Here is a tiny trained network, its code and every weight. The questions are about switching its units off for an input and a class, where a switched-off unit gives its printed mean instead of its output.

import numpy as np


def w(rows, s, z=0):
    codes = np.array(rows[::2]) - 128.0
    scale = np.full(codes.shape[1], s)
    scale[-1] = z or s
    return codes * scale


def f(y):
    return y / 2 * (1 + np.tanh(0.7978845608 * (y + 0.044715 * y**3)))


def log_softmax(a):
    a = a - a.max(-1, keepdims=True)
    return a - np.log(np.exp(a).sum(-1, keepdims=True))


def net(x, mask):
    res = np.array(x, float).reshape(1, 8) / 4 @ E
    y = f(res @ A[0][:, :-1].T + A[0][:, -1])
    res = res + np.where(mask, y, B[0][:, -1]) @ B[0][:, :-1]
    return log_softmax(res[-1] @ U[:, :-1].T + U[:, -1])


A, B = {}, {}
E = w([
[122,120,141,136,132,140,154,131],'x0',
[140,128,116,116,128,127,128,136],'x1',
[120,123,133,141,233,222,37,176],'x2',
[173,218,216,141,117,71,142,210],'x3',
[114,119,143,149,136,110,121,115],'x4',
[216,105,108,253,81,171,121,135],'x5',
[123,125,136,135,131,133,140,126],'x6',
[109,116,126,143,129,113,124,135],'x7',
],0.014)
A[0] = w([
[101,83,67,124,176,207,93,91,128],'n1',
[136,158,102,142,131,177,99,102,133],'n2',
[114,140,171,75,213,148,93,126,170],'n3',
[89,113,62,132,152,185,135,126,147],'n4',
[119,69,92,104,53,107,157,48,176],'n5',
[222,98,109,244,91,147,124,125,183],'n6',
[42,114,92,86,178,133,119,126,173],'n7',
[147,150,193,144,178,124,87,242,90],'n8',
[91,168,150,135,40,111,170,157,137],'n9',
[102,42,65,103,72,131,172,24,204],'n10',
[161,202,124,144,67,45,176,147,130],'n11',
[93,134,157,69,166,83,128,94,229],'n12',
[162,100,121,170,119,163,112,120,147],'n13',
[83,161,135,48,164,123,150,115,255],'n14',
[135,149,168,88,100,87,186,136,178],'n15',
],0.011,0.0081)
B[0] = w([
[128,66,87,161,182,158,114,68,221],'n1',
[130,97,110,106,121,154,71,137,161],'n2',
[80,146,128,103,72,155,152,63,192],'n3',
[91,116,116,151,166,179,114,88,186],'n4',
[128,219,224,122,32,189,135,230,211],'n5',
[234,113,114,236,132,117,110,177,250],'n6',
[118,112,92,113,120,154,191,95,198],'n7',
[72,239,141,102,34,132,162,199,204],'n8',
[190,93,119,163,165,38,124,121,193],'n9',
[83,196,155,92,75,213,119,174,238],'n10',
[205,100,124,163,152,83,159,68,228],'n11',
[81,61,74,57,108,84,191,147,201],'n12',
[146,144,153,144,124,118,1,188,179],'n13',
[68,112,137,80,106,111,231,113,213],'n14',
[125,101,132,94,132,30,145,124,201],'n15',
],0.0095,0.02)
U = w([
[45,184,158,75,47,151,160,173,243],'0',
[148,196,191,152,70,180,51,255,170],'1',
[62,64,54,112,176,174,141,26,147],'2',
[143,54,91,197,235,209,24,131,9],'3',
[116,78,149,72,141,20,138,95,84],'4',
[205,105,113,206,117,87,122,92,8],'5',
],0.009,0.0019)

Each question gives the input, the list of numbers given to net, and the class t.
The units are the neurons (one row each of A and B). Each row of codes is followed by its name. A weight is (code - 128) times the scale printed after its matrix; where a second scale follows, it is the last column's (A, B and U).
mask holds one flag per neuron, in row order. A switched-off neuron (its flag False) gives its mean, the last column of its row in B, instead of its output. The means were averaged over made-up inputs and are rounded, as every weight is.
A unit's drop is (log p(t) with every unit on - log p(t) with that unit switched off) / (log p(t) with every unit on - log p(t) with every unit switched off).
unit that matters most: the unit with the biggest drop
top k neurons: the k neurons with the biggest drops, biggest first
drop when u is switched off: that unit's drop, to one decimal
input [-6,6,0,5,8,3,1,8], class 5: top 2 neurons => [n5; n10]
input [-4,7,-1,-8,-3,-8,-2,8], class 0: top neuron => [n5]
input [-4,2,-7,1,-8,2,4,-3], class 5: top 2 neurons => [n11; n9]
input [-6,-4,-4,0,8,3,-8,-7], class 1: top 2 neurons => [n5; n1]
input [-5,-6,0,7,-8,-5,-2,-7], class 4: top 4 neurons => [n10; n5; n15; n11]
input [4,-4,0,8,-7,-1,6,-8], class 4: top 3 neurons => [n10; n5; n11]
input [8,-5,-7,-1,5,6,-8,2], class 1: top 2 neurons => [n5; n10]
input [-3,-2,1,-1,-2,-7,-6,8], class 2: top 2 neurons => [n5; n8]
input [-6,2,1,-5,6,-5,3,4], class 2: top 4 neurons => [n1; n8; n7; n4]
input [3,-3,-1,-8,-1,-5,3,1], class 0: top 2 neurons => [n5; n10]
input [6,-5,1,0,4,-8,5,0], class 2: top 4 neurons => [n5; n8; n10; n7]
input [-8,2,3,0,3,7,-3,-5], class 3: top 2 neurons => [n5; n10]
input [8,-6,-6,8,5,1,1,-5], class 5: drop when n11 is switched off => 0.4
input [-1,-1,5,-8,-8,1,1,5], class 3: unit that matters most => n13
input [4,7,8,0,-1,-5,-5,4], class 2: drop when n10 is switched off => 0.3
input [2,3,8,3,5,-1,4,1], class 0: drop when n8 is switched off => 0.2
